Each row is followed by its class.
[  -2  -47    9   -9  -18   -1   -2  -46   86    9  -55  -18  -48  -38
    0    1   -6    0   -7  -15    0   41  -25   -3  -35   11   32   13
   -5  -60  -19   30   26  -78 -114]	Gorep
[  3  14  -4   2 -10 -10  -5 -17 -12 -25  13   0  -1   2  14   9   8  -7
 -14  -4  12 -10 -29  22  36  21  -1  18 -19 -33 -14  -2 -22  20   7]	sebok
[-30  19  28 -26  -6 -36 -22  10  56 -38  30  25 -22   5 -26 -14  23 -36
 -77 -18  66 -17 -17  29 -15   4 -49  -7  43  30  39  23  -4  -8 -28]	sovuk
[ 21  10  -7   4 -15  -3  11 -37  -6  -3 -14 -22  -7 -10  14  31  14  -3
   8 -20  10   2 -11 -18  -1   4  24  -7  16 -38 -23   4 -14 -53  24]	Gorep
[  1  11  14 -29  -7 -12   8 -11 -21 -19 -29  10  27 -12  36 -21  -7  16
 -26 -37  -2  14  24 -10 -20 -27  -2   6   4   6  -5  25 -23  -4  -8]	kam
[-21 -10  15  -9  -1 -25 -39  19   0   3  79   6   7 -54 -31 -12  41 -19
 -28  39 -21  -9 -27  57  40 -21 -13  15 -27 -35 -10  13  -1  60   0]	kam
[ -8 -15  22 -19  34 -28 -10  25 -21   3  13 -21  21 -34 -11 -30  35  34
  49  32 -43  -9  14  -1  54 -23   5  17  22 -15   1 -22  -5   5 -40]	sebok
[ 10   6   1  -1  -7  -6   0 -14 -18 -19  14  -4   0  -5  17  10  17   1
  -7   5   3  -9 -22  21  39  19  -6  16 -22 -31 -11   2 -20  22  19]	sebok
[ 36  -5   6  -3  -8   4  16 -11   4 -20   8  -5  -2 -11  17   7  -2 -14
 -23  -5  19  -8 -26   4  33  14  -2  15  -8  -3  -7   6 -18  -7  17]	sovuk
[ 16   1 -18  -9  -8 -14   7 -15   7 -15   0   2   0 -18  -2   1  16 -18
 -42   7  10  -9 -22  20  18   3   4   8  -5   3  -9  -3 -16 -12   6]	Zuvol
[ 39 -11  -4   0 -70 -45  87 -28 -13 -44  18   6 -37   2   7  44   1  24
  37 -57 -11   1 -27 -37  -2  16  35 -25 -11  37 -10  13  26 -65  -5]	Daron
[ 33   7 -18  -4   1 -10   3 -12  -2 -26  -2  -6   5  -3  -7  16  10 -26
 -38  -6  19  -6 -26  12  14  10  -2  16  -4 -16 -16   0 -32  -6  -5]	zefe
[ 13  -1  -6   2  -9 -17  -1 -18 -13 -26  -5 -12   2   1  30   5   9  12
   6  16  14  -5 -19  20  27  16  -1   5 -20 -27  -9  -8  -9   7   6]	sebok
[ -8 -30 -15  -1 -24 -39  -8  13  -7  -8  29  15 -27 -16  26  44  66  -8
  -5  -5   8  -2 -31  12  -4  12 -11  11 -11 -47 -31 -23  32   0  16]	Gorep
[ -4  17  14  18 -40 -30  17   4 -11 -23  35 -17 -24 -57  -8  32  31 -56
 -19  12 -18 -18  -4  -3  -4  16   6   7   5  11  21  19  17   7 -44]	zefe
[ -1  66  -1   1 -14 -79 -18 -48  -3 -11   7   6  41  -6  -2 -23  12  23
 -26 -30  -1  18   5  37 -40 -32  14  29  -2  -9 -12 -10 -33 -22  24]	kam
[ 10  31  26  11 -43  17  19 -14 -28 -11  16  -2 -14   2  34  15  13 -11
 -21  10  10  12  -6 -34 -23   4  22   1   5  -3 -14   4   9 -24  18]	sovuk
[-20  12  26  -9  19 -49   6 -32   1   0  55 -14  53  59  40 -24 -27  18
  30  52 -27 -11  12  16  41  13 -59 -64 -17 -10  54   3 -47   6 106]	sebok
[-27   6  19 -18  -3 -18 -22 -26   2 -12 -13   6   5  -3  30  20   0 -12
  58 -72   8  -7 -14   7 -26 -28 -22 -19   0 -48  -6 -10  23 -34  -3]	kam
[  4  47 -13  17 -42  13   1 -33 -22 -34 -13  -5 -19  35  16  22   8 -17
  -9 -10  51 -15 -19  -3  -8   7  23 -18   9  -5  -6   9 -13 -38  35]	Daron
[ 25 -17 -29  -6 -12 -47  10 -13 -48 -10 -38 -10 -13 -22  -1  18  25  12
  37 -36  17   4 -33  11 -14 -14  19  14  -8  -2 -26 -17  28 -31 -13]	Daron
[ 21   4 -18   7  -8   4   4   1   9 -18   5 -10  -3  -7  -6  13   1 -30
 -35   0   7  -8 -26  11  27  17   5  16 -14 -14 -12   0 -17  -3  -9]	zefe
[  2  10  -3  -5  -7 -10 -37 -27   2 -14  20 -31 -48   9 -11  -6   9 -19
 -14  47   7  -8 -39  12 -13 -28  13 -25  24 -13  -9   3  14 -21   1]	sovuk
[-40 -13   7 -21  -7 -71 -30  -2 -61 -14  12   4   0 -24  70  41 -12  36
 -52  45  62  14  -2  49  -4  21  -9   2 -37   6  19   0 -17  15  95]	sovuk
[ -3  16  -3  12   2  -4 -13   7 -19   9  25 -21   5   0 -24  20  -8 -10
  36  35  -8 -12  -5   1 -11 -12   6 -29  15  29   3 -17  16   6  35]	Gorep
[ 14   2  -5  14 -13   2   7 -15   3  -9  -4   0   5 -25   4 -12   8 -21
 -21   3   8  -6 -12   4  19   0   9  14  -8 -26 -13  -2 -18   2  -8]	kam
[-71  30 -14  16   4   3 -45 -12 -24  -9  15  24 -28  -5  15  29 -25 -27
 -20 -14  12 -16 -15  26  17  36  19   7   4 -21 -27  -6 -25  33  19]	sebok
[ 27   0 -14   2   2  -7  -2  -4   2 -20  -7  -6  -4   0   4  15   5 -16
 -16 -14  27  -2 -20   1   8  14  -4  16  -2 -18 -10  -4 -17  -2  -8]	zefe
[ 68 -27   1  32 -85  32  48   5  72  20 -11 -34   5 -10  -4 -26  -5  59
  26   6   7  30   9 -17 -20 -15  53  10  -7  -3  39  40 -24 -43  21]	kam
[-26  46  20 -10  16 -12  -2   1 -26 -34   6 -18  19  16  34 -23  20  -6
 -12  -5  26 -18  23  -2  63 -16   4  -5   2 -27  -5  -7   7   4 -23]	fef
[-28   8  -3   2  16 -19  11   7 -19  12  -4 -18  35   1   8  -5 -15 -18
  -9   6  -8  -8  28   1  28  -7   1  -9  -3   1  -4   7   6  -2 -16]	fef
[  0 -45  -2  -8   0   5   8 -13  17 -10 -13  25 -55 -67  44   6  53  33
 -38  -9  -3   9  14 -26  -4  28   5   4  13   7 -15  24  -3 -20  14]	Zuvol
[  7 -12  -9 -11 -17  -5 -13 -22  14 -21 -13  16 -14 -21  30  24  32  18
  -1 -21  24  10 -38 -11 -32  -3  12   7  -3 -31 -43 -21  19 -47  -1]	Zuvol
[ 43 -76 -12 -41  13 -24  -2   8 -26  15  -4  -1  21 -27 -15   0  39  53
  12 103 -10  31  17  34 -43 -45  12 -31   5  23 -14  11  -5  10  -7]	Zuvol
[ 12   3   2   5 -14  -9   6 -19   7 -20 -13  -5  10 -21  10 -13  -3  -5
 -24   4  34   3 -16   5  11  -1   5   2 -14 -22  -7  -2 -10 -13 -10]	kam
[-16 -16 -12 -30 -31 -79 -14   7 -12 -21  74  -3  -5 -20   2   4  55  16
 -69  30 -26  -9 -19  35   5  -5 -31 -13   8  -2   6  49 -17  27  40]	sebok
[ 18 -10  -5 -10  -2 -14  10 -20  24 -18  -7  -1 -16 -15  16   8  18 -16
 -24 -27 -14  -2 -23   0  15  13 -10  17  -9 -17 -20   5   2 -10 -15]	Gorep
[ -9   9  -9 -10 -29 -54   7 -25  31 -11  29  24   9  19   9  24  -1 -59
  15 -57 -39 -12  -7   3 -37  -6  -1   4  42 -22  -5  19 -34   9 -34]	Gorep
[ 12   8   5   1  -1 -17   5  -8  15 -18  -5  -5  27 -22  -1 -21  -4 -14
 -39   4  20  -8 -19   4  27   0 -15  23 -16 -12   4  -7 -23  -6  -4]	kam
[  2 -14  61 -48 -22 -12  19 -23  38   7   3 -11  19 -16 -14   3 -30  44
  43 -63 -28  33   6 -19 -32 -44   5  -9  -6 -17  18  52   0 -63 -38]	kam
[-36 -38 -12   7 -18 -76  36  13  30 -11  38  -2 -56 -62 -25   2  36 -19
 -58  34 -14 -23  14  18  17  15   3 -12  19  46  47  31  -5  21 -16]	fef
[ 13 -80 -32   1  -1 -53  21   8  14  29  -7  -3 -34  -7 -13 -42  71  40
 -31  57   1  29  -1  26  12  11 -24 -29 -19  -2   0  11  46 -42  -6]	Daron
[ -4 -17  -8 -17 -18 -98   9  -3  64   2  -7   1  -9  52 -38 -17  43   1
  -8  26  -1  20  15  25 -51 -28   7  16  42 -30  40 -25 -33 -56 -79]	zefe
[  2   2  -7   7  -1 -18  17 -20  17 -14  18 -10  -6  -2  -3   8   8 -31
 -35   8  11 -15 -19   5  31   8  -1   6 -13 -22  -3  11 -17  10  -2]	fef
[-12 -26   8  36 -25  31 -10  12  71  54  30   4 -36 -16  -2 -54  43 -21
  39  31 -19   6  14  42   1   1   9 -20  28 -21  50  10 -15  21  37]	sovuk
[ 25  -1  27 -20   7 -76  14  -1 -35 -19  38  30  28  15  25  10   5  43
   6 -65  26  23  -8 -67 -39 -10 -39  31   6  -4 -16  -6  -4  16  17]	kam
[ 12   3 -36  11  48  10   1 -42  24  33 -66  13  24  48 -32   7 -45 -14
  17 -85  20   2  37  -3  19   1  16  17  36 -46 -45  -6 -50 -77 -37]	kam
[ 37 -28  -5  -7  -4 -21 -15 -32 -13   6  28 -11 -10   6  33  -3  41  16
   5  46 -45   6 -19  26  14  -6 -12  29 -39 -38  -1  30 -41  43  60]	Daron
[ 37 -26 -47  22  20 -13  -3  -4 -27  35 -10  -6  14  15  -4 -35  36  -7
  17  40  28  21  29  67  42   6  19 -25  -1 -42 -30  -8   4  36  -7]	Gorep
[ 21   1   1  -8  -3 -28   9 -14   1 -24 -17  -6  23 -12   5 -13   4  -7
 -25   3  21  -5  -8   9   7 -12 -10  13  -9  -8   3  -5 -18  -7 -13]	kam
[ -1  49  -7  13 -57   2  23 -13  -4  -8   3  -2  20  -2   0  52  -3 -22
   4 -41  15 -16 -35 -32 -48  -5  19  -3  14  18  -1 -27  -5 -73  67]	Zuvol
[ 21  -4 -15 -15 -11 -19  -4 -14  17 -19  -5  -4  19 -20  14   0   8  -9
 -34   3   7  -4 -25  21   8  -1  -3  16 -15  -3 -11   5 -10 -11  -6]	Zuvol
[  8   2  10 -27 112  10 -16  12 -60   4 -51  21  -7  34   3  16   2  24
 -15   0  21 -18  66 -10  32   7 -47  35  31  60  -7 -38 -28   2  40]	sovuk
[  1  11  18  -8  -7   9 -15   0 -15  -1  17  -5   4   7  44  -9 -23   2
   7  -3  -8   3   1 -14  -2  -9   6   4  12   6   6  16 -22  19  41]	sovuk
[ 11  -5  -9  -6  -5 -17   5  -3 -13 -22   0 -12   5   9  23  -2   5   5
 -15   1   6 -11 -16   4  41  17 -11  12 -10 -20  -6   4 -15  10   0]	sebok
[-10  18   5  34  20  21 -51  24 -12   7  11  29  -5 -18 -14  15  24 -14
  53   2  30   9  16  26 -27   6  33  39  19 -19 -24 -35  -2  62 -45]	zefe
[ 16  24  49  14  20 -60 -12 -35 -44 -12  38 -18  15 -26  85 -24 -10  36
  26  21   2  26 -19 -40   3  21 -26  18 -39  -7  -2 -24  30  24  49]	sovuk
[ 63  -1 -14   2 -15 -18  16 -38 -17 -29   5  -1  24  23  -3  12   8  11
  46  36   7   0 -19  54  13  -9  23  -2 -32   2 -15  -4 -29  14  10]	Daron
[ 21  20 -19  21 -16  -7  -2 -16 -90   3  -7 -16  -3  -5  12  18  11 -12
  47 -12  21   0 -17 -31  -8 -11  45   9  22 -23 -32  -3 -11  12  20]	Daron
[-37  27  18 -16 -13  15 -13 -32 -13 -10  31  17  -3  53  26  -1 -27  13
   1  -4  -4  16 -26  -7  26   0  25 -23 -24 -42 -29   7 -28 -23  36]	Daron
[  8 -40 -17   2 -95 -58  64   1  30  39   1   6  18  23  -8   2  14 -16
  48  -4   9  36 -31   1 -77 -25  34 -32   9 -34  34 -25   5 -63  -7]	Zuvol
[ 25 -10 -19 -17 -12 -17  11  -9   9 -19   0  -1   6 -13   8  -2  18 -14
 -44   1  -5  -8 -25   8  17  -3  -5  12 -11   2 -16   3  -6 -15  -3]	Zuvol
[-39  10  -5 -33 -24 -29   8 -37  -6 -20 -14 -13  -3  33  16   9   2 -21
  14  -8  25  -6 -24  13 -23 -50  28 -59  23 -54   6  -6 -28 -43  14]	fef
[-11 -16  45 -38 -19 -12  -4 -28   3 -14  38 -14  -1 -13  15  17 -22  18
  39  49  -6   7 -38  24  -2 -30  21 -46 -12 -19  22  -1 -29 -25  50]	sovuk
